Below is a small trained network, with its code and all its weights. Each question gives an input and a target symbol and asks what happens when units are switched off, that is, made to give their printed mean instead of their output.

import numpy as np


def w(rows, s, z=0):
    codes = np.array(rows[::2]) - 128.0
    scale = np.full(codes.shape[1], s)
    scale[-1] = z or s
    return codes * scale


def softmax(a):
    e = np.exp(a - a.max(-1, keepdims=True))
    return e / e.sum(-1, keepdims=True)


def log_softmax(a):
    a = a - a.max(-1, keepdims=True)
    return a - np.log(np.exp(a).sum(-1, keepdims=True))


def net(x, mask):
    ids = ['ΠΣαβγδεζημξτφψ'.index(c) for c in x.split()]
    T = len(ids)
    res = E[ids] + P[:T]
    u = 0
    for l in range(2):
        r = res
        for j in range(3):
            rows = slice(4 * j, 4 * j + 4)
            q, k, v = (r @ M[l][rows].T for M in (Q, K, V))
            z = softmax(np.where(np.tri(T) > 0, q @ k.T / 4**0.5, -1e9)) @ v
            o = O[l][rows]
            res = res + np.where(mask[u + j], z, o[:, -1]) @ o[:, :-1]
        u += 3
    return log_softmax(res[-1] @ U[:, :-1].T + U[:, -1])


Q, K, V, O = {}, {}, {}, {}
E = w([
[104,99,93,98,70,181,140,133,61],'Π',
[178,140,213,166,149,118,110,55,65],'Σ',
[115,176,122,182,152,160,96,187,156],'α',
[105,138,76,161,110,200,113,114,139],'β',
[115,137,146,119,113,135,115,218,71],'γ',
[154,173,92,182,99,199,179,176,89],'δ',
[213,93,95,142,75,110,83,89,171],'ε',
[78,92,115,82,65,115,174,200,223],'ζ',
[164,219,142,31,92,146,125,93,147],'η',
[92,101,61,176,187,48,108,106,83],'μ',
[177,69,115,117,213,75,190,152,188],'ξ',
[6,121,197,115,198,161,211,100,137],'τ',
[107,150,49,127,154,180,90,163,76],'φ',
[75,90,193,74,144,113,49,96,148],'ψ',
],0.012)
P = w([
[92,171,89,176,43,3,151,102,130],'0',
[153,140,96,105,180,195,116,149,123],'1',
[147,132,113,109,167,194,110,142,123],'2',
[144,131,110,116,170,202,109,147,129],'3',
[145,124,116,117,165,208,121,146,120],'4',
[147,131,116,104,168,208,108,147,115],'5',
[143,127,126,107,163,203,97,151,114],'6',
[129,126,130,111,157,206,103,145,114],'7',
[144,124,130,111,166,196,100,149,112],'8',
[150,112,132,115,164,204,100,151,113],'9',
[148,114,130,97,165,201,100,155,100],'10',
],0.0057)
Q[0] = w([
[35,92,254,143,180,128,150,91,111],'L0H1',
[197,163,184,48,105,92,96,78,167],'L0H1',
[98,128,28,150,132,188,226,251,128],'L0H1',
[200,157,120,59,84,146,145,154,178],'L0H1',
[71,183,143,163,95,236,71,119,52],'L0H2',
[134,107,106,106,117,92,132,143,194],'L0H2',
[59,163,70,138,73,240,77,166,114],'L0H2',
[229,103,111,182,161,110,96,56,73],'L0H2',
[155,176,9,189,98,188,87,171,33],'L0H3',
[133,194,157,102,87,42,116,27,125],'L0H3',
[93,181,102,160,101,226,152,197,92],'L0H3',
[67,86,188,123,159,8,132,57,145],'L0H3',
],0.0083)
K[0] = w([
[61,90,247,133,198,112,132,124,91],'L0H1',
[193,166,208,65,88,116,84,37,191],'L0H1',
[84,142,20,173,132,196,229,230,142],'L0H1',
[195,162,119,91,81,169,149,133,205],'L0H1',
[83,232,155,135,96,201,80,109,62],'L0H2',
[134,86,99,114,112,105,138,137,187],'L0H2',
[69,220,74,111,85,212,82,150,124],'L0H2',
[228,98,117,211,192,127,74,60,67],'L0H2',
[170,201,1,190,51,53,82,132,84],'L0H3',
[141,191,178,77,123,226,95,78,90],'L0H3',
[89,199,95,158,51,53,166,170,128],'L0H3',
[74,81,181,128,190,210,115,110,85],'L0H3',
],0.0086)
V[0] = w([
[130,141,83,143,122,131,189,96,194],'L0H1',
[32,49,46,180,174,95,231,199,100],'L0H1',
[107,102,163,153,148,59,60,113,42],'L0H1',
[190,167,159,96,2,123,75,34,145],'L0H1',
[204,33,101,136,140,55,118,90,140],'L0H2',
[176,171,129,93,179,195,71,191,112],'L0H2',
[127,53,105,62,123,139,170,215,203],'L0H2',
[8,146,116,76,57,161,101,146,118],'L0H2',
[149,192,175,194,96,29,140,164,209],'L0H3',
[125,138,130,103,111,37,150,161,105],'L0H3',
[77,9,200,125,126,77,207,112,229],'L0H3',
[179,123,157,123,29,142,212,166,45],'L0H3',
],0.0059)
O[0] = w([
[127,167,52,164,90,139,205,86,190,133],'L0H1',
[19,72,59,182,138,89,189,169,115,99],'L0H1',
[104,121,167,148,148,49,42,122,55,59],'L0H1',
[202,176,182,81,25,129,89,61,135,109],'L0H1',
[201,32,85,145,151,31,133,83,137,60],'L0H2',
[190,132,147,91,192,232,67,219,82,252],'L0H2',
[123,57,83,45,131,132,176,209,201,139],'L0H2',
[14,146,128,91,47,163,102,144,124,144],'L0H2',
[68,246,216,191,100,183,117,248,144,167],'L0H3',
[34,156,144,84,127,129,127,217,54,149],'L0H3',
[40,64,253,113,120,191,135,131,182,86],'L0H3',
[169,117,178,114,8,62,225,171,28,111],'L0H3',
],0.0052,0.0025)
Q[1] = w([
[193,188,158,59,67,103,89,75,161],'L1H1',
[172,41,171,111,195,12,132,8,193],'L1H1',
[155,176,157,237,152,211,156,147,8],'L1H1',
[223,144,21,151,69,201,126,184,170],'L1H1',
[92,73,141,153,166,62,170,94,160],'L1H2',
[70,129,190,180,189,143,157,123,91],'L1H2',
[112,149,214,34,83,131,173,106,241],'L1H2',
[215,33,181,89,158,3,97,11,195],'L1H2',
[92,98,173,48,180,47,143,89,193],'L1H3',
[171,175,112,88,133,80,236,94,170],'L1H3',
[106,134,161,104,110,161,55,146,117],'L1H3',
[125,121,113,196,103,245,134,190,107],'L1H3',
],0.0069)
K[1] = w([
[179,153,128,112,77,166,40,123,129],'L1H1',
[188,19,119,121,223,202,57,123,130],'L1H1',
[135,204,156,231,139,55,217,74,31],'L1H1',
[197,132,72,155,14,84,183,129,188],'L1H1',
[133,40,72,127,198,138,161,139,148],'L1H2',
[53,126,157,163,194,147,172,128,103],'L1H2',
[170,107,166,29,118,222,176,165,246],'L1H2',
[255,19,120,111,181,145,99,117,144],'L1H2',
[145,47,84,45,229,197,105,148,132],'L1H3',
[212,136,89,106,159,154,204,142,165],'L1H3',
[99,127,187,99,100,114,31,91,144],'L1H3',
[57,183,183,170,40,123,151,125,144],'L1H3',
],0.0076)
V[1] = w([
[99,105,189,91,158,77,155,223,33],'L1H1',
[88,128,51,194,186,162,86,158,186],'L1H1',
[112,134,169,189,200,83,140,89,118],'L1H1',
[137,181,201,137,152,177,37,238,179],'L1H1',
[159,78,160,171,70,75,106,86,185],'L1H2',
[111,124,81,48,137,111,74,182,80],'L1H2',
[135,109,251,95,139,165,190,169,178],'L1H2',
[164,102,123,93,45,124,128,137,137],'L1H2',
[50,74,117,98,55,146,124,104,127],'L1H3',
[60,76,155,82,110,96,30,67,133],'L1H3',
[145,79,134,146,135,2,92,159,151],'L1H3',
[140,149,172,60,158,171,34,127,133],'L1H3',
],0.0076)
O[1] = w([
[131,144,64,90,236,105,169,147,2,6],'L1H1',
[91,102,95,151,95,213,65,77,103,68],'L1H1',
[175,135,104,142,149,213,177,78,117,142],'L1H1',
[109,209,13,197,126,139,64,179,114,36],'L1H1',
[131,70,128,152,194,186,76,188,137,83],'L1H2',
[48,146,106,52,141,52,126,84,113,126],'L1H2',
[143,224,171,180,191,163,152,181,127,57],'L1H2',
[92,93,163,121,164,102,123,194,129,146],'L1H2',
[145,127,211,114,178,77,56,125,117,132],'L1H3',
[130,137,139,97,205,117,79,80,192,90],'L1H3',
[144,182,63,42,153,182,98,167,145,87],'L1H3',
[57,128,102,156,182,128,143,76,185,102],'L1H3',
],0.0077,0.0024)
U = w([
[136,76,182,77,168,80,146,121,118,109],'Π',
[180,92,71,120,187,152,214,176,180,165],'Σ',
[119,176,73,188,95,161,79,139,105,70],'α',
[147,39,176,180,64,164,56,127,164,154],'β',
[128,181,85,103,164,83,135,147,79,123],'γ',
[164,112,136,160,67,109,165,162,70,62],'δ',
[144,241,162,45,75,125,149,101,185,174],'ε',
[125,128,172,148,151,148,67,172,82,49],'ζ',
[11,67,111,175,144,72,166,210,184,164],'η',
[142,133,136,49,118,195,104,114,117,3],'μ',
[50,139,199,154,151,171,202,71,102,149],'ξ',
[255,172,166,182,162,117,87,57,56,180],'τ',
[92,76,52,122,109,72,137,55,113,196],'φ',
[93,129,118,117,199,132,57,108,163,141],'ψ',
],0.0059,0.0043)

Each question gives the input, a string of symbols that net reads in full, and the target symbol t.
The units are the heads (4 rows each of Q, K, V and O). Each row of codes is followed by its name. A weight is (code - 128) times the scale printed after its matrix; where a second scale follows, it is the last column's (O and U).
mask holds one flag per head, layer by layer. A switched-off head (its flag False) gives its mean, the last column of its rows in O, instead of its output. The means were averaged over made-up inputs and are rounded, as every weight is.
A unit's drop is (log p(t) with every unit on - log p(t) with that unit switched off) / (log p(t) with every unit on - log p(t) with every unit switched off).
The circuit of an input: a set's keep is (log p(t) with only the set's units on - log p(t) with every unit switched off) / (log p(t) with every unit on - log p(t) with every unit switched off). Starting from all 6 units, units are removed one at a time, each time the one whose removal leaves the highest keep (on an exact tie, the one counted first), for as long as the keep stays at least 0.8.
circuit, biggest first: the units of the circuit, biggest drop first
unit that matters most: the unit with the biggest drop
heads that matter: for each layer, one digit per head in row order, 1 if its drop is at least 0.15 and else 0, layers parted by /
input β Σ β ζ φ ξ η ψ α μ β, target β: unit that matters most -> L1H1
input α Π μ β, target α: heads that matter -> 001 / 100
input ε δ ξ η η β Π α, target ε: circuit, biggest first -> (L0H2 L1H2 L1H1 L0H1)
input δ ψ Σ φ ζ φ α, target δ: heads that matter -> 001 / 001
input Π β β δ α, target Π: circuit, biggest first -> (L1H1 L0H3 L0H2 L1H3)
input τ ε γ γ ξ β ε γ ψ, target ψ: circuit, biggest first -> (L1H3 L0H1 L0H3)
input α ξ φ α Π, target α: circuit, biggest first -> (L1H1 L0H3)
input ε γ α ζ ψ φ φ, target ε: heads that matter -> 010 / 110
input τ Π δ φ, target τ: circuit, biggest first -> (L1H3 L0H2 L0H3 L1H2)
input ψ Σ φ η β β ζ, target η: circuit, biggest first -> (L0H2 L1H1 L1H3)
input μ ψ Π φ μ δ, target μ: circuit, biggest first -> (L1H3 L0H2 L1H1 L0H1)
input Σ φ φ φ, target Σ: circuit, biggest first -> (L1H1 L0H2 L0H1 L1H3)
input δ ξ η μ β ζ φ, target δ: circuit, biggest first -> (L1H3 L0H3)
input γ Π η φ δ ζ ε Σ φ, target γ: heads that matter -> 001 / 100
input α γ ε η γ α, target α: circuit, biggest first -> (L1H1 L0H3)
input ξ γ φ γ β Π ξ δ, target ξ: unit that matters most -> L0H2
input φ δ ψ μ ξ β, target φ: heads that matter -> 001 / 010
input φ β γ β ξ ε ζ, target η: heads that matter -> 010 / 100
input γ η φ β β ξ τ Π η δ μ, target φ: heads that matter -> 001 / 010
input ξ ε Π Σ ε β β, target ξ: heads that matter -> 010 / 101
input ξ β μ β, target ξ: circuit, biggest first -> (L0H2 L0H3 L1H3 L1H2)
input τ ζ α α ε β φ, target τ: unit that matters most -> L1H3
input η α β η γ, target η: circuit, biggest first -> (L0H1 L1H1 L1H3)
input β Σ γ ξ γ, target β: circuit, biggest first -> (L1H1 L0H2 L1H2 L0H1)
input ε ψ β η γ, target ε: heads that matter -> 010 / 110
input ζ η β, target ζ: heads that matter -> 011 / 011
input ξ β φ δ Π β η φ τ φ, target ξ: circuit, biggest first -> (L0H2 L1H3 L1H1 L0H1)
input η ε α, target η: unit that matters most -> L0H1
input β β Σ, target τ: heads that matter -> 010 / 000
